Here is a tiny trained network, its code and every weight. The questions are about switching its units off for an input and a target symbol, where a switched-off unit gives its printed mean instead of its output.

import numpy as np


def w(rows, s, z=0):
    codes = np.array(rows[::2]) - 128.0
    scale = np.full(codes.shape[1], s)
    scale[-1] = z or s
    return codes * scale


def norm(h):
    return h / np.sqrt((h * h).mean(-1, keepdims=True) + 1e-5)


def f(y):
    return np.maximum(y, 0)


def softmax(a):
    e = np.exp(a - a.max(-1, keepdims=True))
    return e / e.sum(-1, keepdims=True)


def log_softmax(a):
    a = a - a.max(-1, keepdims=True)
    return a - np.log(np.exp(a).sum(-1, keepdims=True))


def net(x, mask):
    ids = ['ΔΘΛΠΩβμ'.index(c) for c in x.split()]
    T = len(ids)
    res = E[ids] + P[:T]
    u = 0
    for l in range(2):
        q, k, v = (norm(res) @ M[l].T for M in (Q, K, V))
        z = softmax(np.where(np.tri(T) > 0, q @ k.T / 3**0.5, -1e9)) @ v
        res = res + np.where(mask[u], z, O[l][:, -1]) @ O[l][:, :-1]
        u += 1
        y = f(norm(res) @ A[l][:, :-1].T + A[l][:, -1])
        res = res + np.where(mask[u : u + 12], y, B[l][:, -1]) @ B[l][:, :-1]
        u += 12
    return log_softmax(norm(res)[-1] @ U[:, :-1].T + U[:, -1])


Q, K, V, O, A, B = {}, {}, {}, {}, {}, {}
E = w([
[42,148,97,174],'Δ',
[37,188,152,145],'Θ',
[110,232,189,137],'Λ',
[77,180,137,239],'Π',
[198,236,136,130],'Ω',
[104,204,118,6],'β',
[158,12,114,139],'μ',
],0.0022)
P = w([
[106,232,5,144],'0',
[139,170,186,142],'1',
[111,187,55,137],'2',
[137,140,184,118],'3',
[121,156,81,125],'4',
[150,111,208,139],'5',
[113,156,79,129],'6',
],0.0028)
Q[0] = w([
[124,124,247,111],'0.h0',
[128,137,218,130],'0.h0',
[125,121,254,129],'0.h0',
],0.0063)
K[0] = w([
[157,14,142,120],'0.h0',
[142,30,148,94],'0.h0',
[171,3,155,103],'0.h0',
],0.0057)
V[0] = w([
[131,129,128,135],'0.h0',
[142,204,148,169],'0.h0',
[112,6,115,53],'0.h0',
],0.0021)
O[0] = w([
[128,125,130,125,130],'0.h0',
[143,40,156,113,204],'0.h0',
[119,251,92,160,1],'0.h0',
],0.0024,0.0025)
A[0] = w([
[152,157,177,176,19],'0.n0',
[84,135,83,135,82],'0.n1',
[178,155,186,191,70],'0.n2',
[167,49,115,134,121],'0.n3',
[147,173,117,75,134],'0.n4',
[161,146,204,121,26],'0.n5',
[144,72,47,163,102],'0.n6',
[133,121,231,69,2],'0.n7',
[64,124,81,91,45],'0.n8',
[168,111,2,91,161],'0.n9',
[207,36,158,148,9],'0.n10',
[194,123,55,79,120],'0.n11',
],0.0035,0.0017)
B[0] = w([
[109,102,113,100,163],'0.n0',
[96,144,100,130,188],'0.n1',
[87,114,108,94,202],'0.n2',
[112,202,79,140,148],'0.n3',
[135,167,150,147,230],'0.n4',
[104,94,96,142,191],'0.n5',
[131,96,73,130,163],'0.n6',
[155,53,77,190,208],'0.n7',
[54,142,98,92,179],'0.n8',
[162,49,126,116,247],'0.n9',
[88,255,128,145,152],'0.n10',
[174,94,154,154,197],'0.n11',
],0.0045,0.0015)
Q[1] = w([
[140,170,28,108],'1.h0',
[83,3,227,152],'1.h0',
[180,109,254,141],'1.h0',
],0.0052)
K[1] = w([
[92,133,97,225],'1.h0',
[194,129,192,53],'1.h0',
[127,55,155,3],'1.h0',
],0.0048)
V[1] = w([
[226,185,83,33],'1.h0',
[124,231,165,159],'1.h0',
[206,145,135,253],'1.h0',
],0.0027)
O[1] = w([
[120,88,241,68,182],'1.h0',
[146,67,143,162,254],'1.h0',
[79,131,235,255,209],'1.h0',
],0.0031,0.0006)
A[1] = w([
[114,118,167,65,41],'1.n0',
[99,162,95,139,60],'1.n1',
[217,132,142,137,107],'1.n2',
[141,90,76,98,34],'1.n3',
[106,67,101,160,101],'1.n4',
[166,59,101,116,35],'1.n5',
[128,117,161,48,56],'1.n6',
[82,139,86,92,61],'1.n7',
[161,159,75,114,255],'1.n8',
[97,254,153,110,60],'1.n9',
[97,166,151,149,53],'1.n10',
[105,122,168,137,161],'1.n11',
],0.0058,0.0015)
B[1] = w([
[171,158,126,79,176],'1.n0',
[96,107,172,93,204],'1.n1',
[60,56,179,143,237],'1.n2',
[210,118,116,103,163],'1.n3',
[167,150,81,103,214],'1.n4',
[134,218,142,165,163],'1.n5',
[195,174,105,44,187],'1.n6',
[107,69,191,78,209],'1.n7',
[150,99,206,150,251],'1.n8',
[167,252,128,191,236],'1.n9',
[154,136,114,73,187],'1.n10',
[179,122,114,123,220],'1.n11',
],0.0043,0.0019)
U = w([
[10,177,155,74,25],'Δ',
[71,60,54,73,158],'Θ',
[218,115,55,155,24],'Λ',
[91,131,53,203,245],'Π',
[127,62,201,173,241],'Ω',
[191,143,146,13,112],'β',
[159,255,146,169,87],'μ',
],0.0083,0.0011)

Each question gives the input, a string of symbols that net reads in full, and the target symbol t.
The units are the heads (3 rows each of Q, K, V and O) and the neurons (one row each of A and B). Each row of codes is followed by its name. A weight is (code - 128) times the scale printed after its matrix; where a second scale follows, it is the last column's (O, A, B and U).
mask holds one flag per unit, layer by layer, with each layer's heads first. A switched-off unit (its flag False) gives its mean, the last column of its rows in O or B, instead of its output. The means were averaged over made-up inputs and are rounded, as every weight is.
A unit's drop is (log p(t) with every unit on - log p(t) with that unit switched off) / (log p(t) with every unit on - log p(t) with every unit switched off).
The circuit of an input: a set's keep is (log p(t) with only the set's units on - log p(t) with every unit switched off) / (log p(t) with every unit on - log p(t) with every unit switched off). Starting from the 12 units with the biggest drops (on a tie, the unit counted first), units are removed one at a time, each time the one whose removal leaves the highest keep (on an exact tie, the one counted first), for as long as the keep stays at least 0.8.
circuit, biggest first: the units of the circuit, biggest drop first
unit that matters most: the unit with the biggest drop
top k neurons: the k neurons with the biggest drops, biggest first
drop of u: that unit's drop, to one decimal
input Θ μ Δ Ω, target μ: circuit, biggest first -> (0.h0, 1.n9)
input Π Θ Π Λ, target Π: unit that matters most -> 0.n7
input μ Π Π Θ, target Π: circuit, biggest first -> (1.h0, 0.n7, 1.n8)
input Π Θ Θ Δ, target Θ: circuit, biggest first -> (1.n9, 1.h0)
input Λ μ μ β, target μ: top 3 neurons -> (1.n9, 0.n9, 0.n4)
input Ω β Θ μ, target μ: circuit, biggest first -> (0.n10, 0.h0)
input Δ Ω Δ Λ β Λ, target β: circuit, biggest first -> (1.h0, 0.n2, 1.n6)
input Λ Λ Θ Θ, target Λ: circuit, biggest first -> (0.n7, 1.n4, 1.h0, 1.n2)
input Λ μ Θ μ Ω β, target μ: top 3 neurons -> (0.n9, 1.n9, 0.n4)
input Δ μ Δ Θ Δ Δ, target Θ: top 2 neurons -> (0.n10, 0.n4)
input Ω Θ μ Ω, target μ: top 2 neurons -> (0.n9, 1.n9)
input Λ β Π μ Ω Δ, target μ: top 2 neurons -> (0.n9, 0.n7)
input β Θ Θ Λ, target Λ: top 3 neurons -> (0.n7, 1.n4, 1.n9)
input β Θ μ μ Δ μ, target μ: unit that matters most -> 0.h0
input μ Ω Θ Θ μ Π, target μ: top 2 neurons -> (0.n9, 0.n7)
input Ω μ Θ Δ, target μ: drop of 1.n2 -> 0.0
input Π μ Θ Λ, target μ: drop of 1.n9 -> 0.1
input Θ β μ Λ, target μ: drop of 0.n4 -> 0.1
